Below is a small trained network, with its code and all its weights. Each question gives an input and a class and asks what happens when units are switched off, that is, made to give their printed mean instead of their output.

import numpy as np


def w(rows, s, z=0):
    codes = np.array(rows[::2]) - 128.0
    scale = np.full(codes.shape[1], s)
    scale[-1] = z or s
    return codes * scale


def norm(h):
    return h / np.sqrt((h * h).mean(-1, keepdims=True) + 1e-5)


def f(y):
    return np.maximum(y, 0)


def log_softmax(a):
    a = a - a.max(-1, keepdims=True)
    return a - np.log(np.exp(a).sum(-1, keepdims=True))


def net(x, mask):
    res = np.array(x, float).reshape(1, 4) / 4 @ E
    u = 0
    for l in range(2):
        y = f(norm(res) @ A[l][:, :-1].T + A[l][:, -1])
        res = res + np.where(mask[u : u + 6], y, B[l][:, -1]) @ B[l][:, :-1]
        u += 6
    return log_softmax(norm(res)[-1] @ U[:, :-1].T + U[:, -1])


A, B = {}, {}
E = w([
[177,203,141],'x0',
[128,129,129],'x1',
[149,117,254],'x2',
[250,137,94],'x3',
],0.0021)
A[0] = w([
[149,188,154,232],'L0N0',
[87,57,93,177],'L0N1',
[2,157,143,175],'L0N2',
[151,195,155,2],'L0N3',
[100,206,120,50],'L0N4',
[110,1,147,68],'L0N5',
],0.0061,0.00088)
B[0] = w([
[89,176,51,200],'L0N0',
[104,251,138,201],'L0N1',
[226,45,84,251],'L0N2',
[70,172,154,172],'L0N3',
[93,198,107,165],'L0N4',
[94,254,98,207],'L0N5',
],0.0047,0.0032)
A[1] = w([
[155,81,252,97],'L1N0',
[8,10,71,181],'L1N1',
[38,111,147,182],'L1N2',
[233,69,102,50],'L1N3',
[186,190,64,249],'L1N4',
[153,186,249,76],'L1N5',
],0.0045,0.0012)
B[1] = w([
[164,74,61,162],'L1N0',
[226,140,211,155],'L1N1',
[197,170,154,152],'L1N2',
[87,104,253,153],'L1N3',
[82,51,206,253],'L1N4',
[82,89,11,192],'L1N5',
],0.0053,0.0042)
U = w([
[211,42,188,209],'0',
[57,112,129,204],'1',
[84,254,95,64],'2',
[135,72,9,2],'3',
],0.0083,0.0021)

Each question gives the input, the list of numbers given to net, and the class t.
The units are the neurons (one row each of A and B). Each row of codes is followed by its name. A weight is (code - 128) times the scale printed after its matrix; where a second scale follows, it is the last column's (A, B and U).
mask holds one flag per neuron, layer by layer. A switched-off neuron (its flag False) gives its mean, the last column of its row in B, instead of its output. The means were averaged over made-up inputs and are rounded, as every weight is.
A unit's drop is (log p(t) with every unit on - log p(t) with that unit switched off) / (log p(t) with every unit on - log p(t) with every unit switched off).
The circuit of an input: a set's keep is (log p(t) with only the set's units on - log p(t) with every unit switched off) / (log p(t) with every unit on - log p(t) with every unit switched off). Starting from all 12 units, units are removed one at a time, each time the one whose removal leaves the highest keep (on an exact tie, the one counted first), for as long as the keep stays at least 0.8.
circuit, biggest first: the units of the circuit, biggest drop first
unit that matters most: the unit with the biggest drop
top k neurons: the k neurons with the biggest drops, biggest first
top k neurons in layer l: the k neurons of layer l with the biggest drops, biggest first
input [-1,-2,-5,-7], class 0: circuit, biggest first => (L0N2, L1N1)
input [-7,-2,4,-5], class 2: circuit, biggest first => (L0N5, L1N4)
input [-7,1,-7,3], class 2: top neuron => (L0N1)
input [-5,1,5,1], class 2: top 2 neurons in layer 0 => (L0N5, L0N2)
input [5,2,-6,-8], class 0: circuit, biggest first => (L0N2, L0N5, L1N1)
input [6,6,-3,8], class 0: top 2 neurons in layer 0 => (L0N5, L0N1)
input [3,-7,-2,1], class 1: top 3 neurons => (L1N4, L0N5, L0N1)
input [2,-6,-2,4], class 1: top 2 neurons => (L1N4, L0N2)
input [-7,-3,4,6], class 2: top 3 neurons => (L0N5, L0N2, L1N0)
input [-4,2,2,-7], class 0: top 2 neurons => (L0N2, L1N1)
input [-8,-8,-4,7], class 1: top 4 neurons => (L1N4, L0N2, L0N1, L1N0)
input [-5,0,-2,-2], class 2: top 2 neurons in layer 0 => (L0N1, L0N5)
input [-5,2,-2,4], class 2: circuit, biggest first => (L0N2, L0N1)
input [4,1,8,-6], class 3: unit that matters most => L1N5
input [4,0,5,-3], class 3: circuit, biggest first => (L0N5, L1N5, L1N4)
input [7,-3,8,0], class 3: top 3 neurons in layer 1 => (L1N5, L1N0, L1N3)
input [1,3,-3,2], class 1: top 2 neurons => (L0N2, L1N1)
input [-4,1,-5,6], class 0: top 2 neurons in layer 0 => (L0N5, L0N0)
input [7,-6,8,-6], class 3: circuit, biggest first => (L1N5, L0N5, L1N0, L1N4)
input [3,0,-3,-7], class 0: unit that matters most => L0N2
input [-5,6,7,6], class 3: top 2 neurons => (L0N2, L1N5)
input [-7,0,-3,0], class 2: top 3 neurons => (L0N1, L0N5, L1N5)
input [2,-2,5,-1], class 3: top 2 neurons => (L0N5, L1N5)
input [-3,-2,-8,8], class 0: circuit, biggest first => (L0N5, L0N0, L1N5, L1N3)
input [5,-6,-2,3], class 1: top 3 neurons in layer 1 => (L1N4, L1N2, L1N1)
input [-8,-4,1,-2], class 2: top 2 neurons => (L0N5, L0N1)
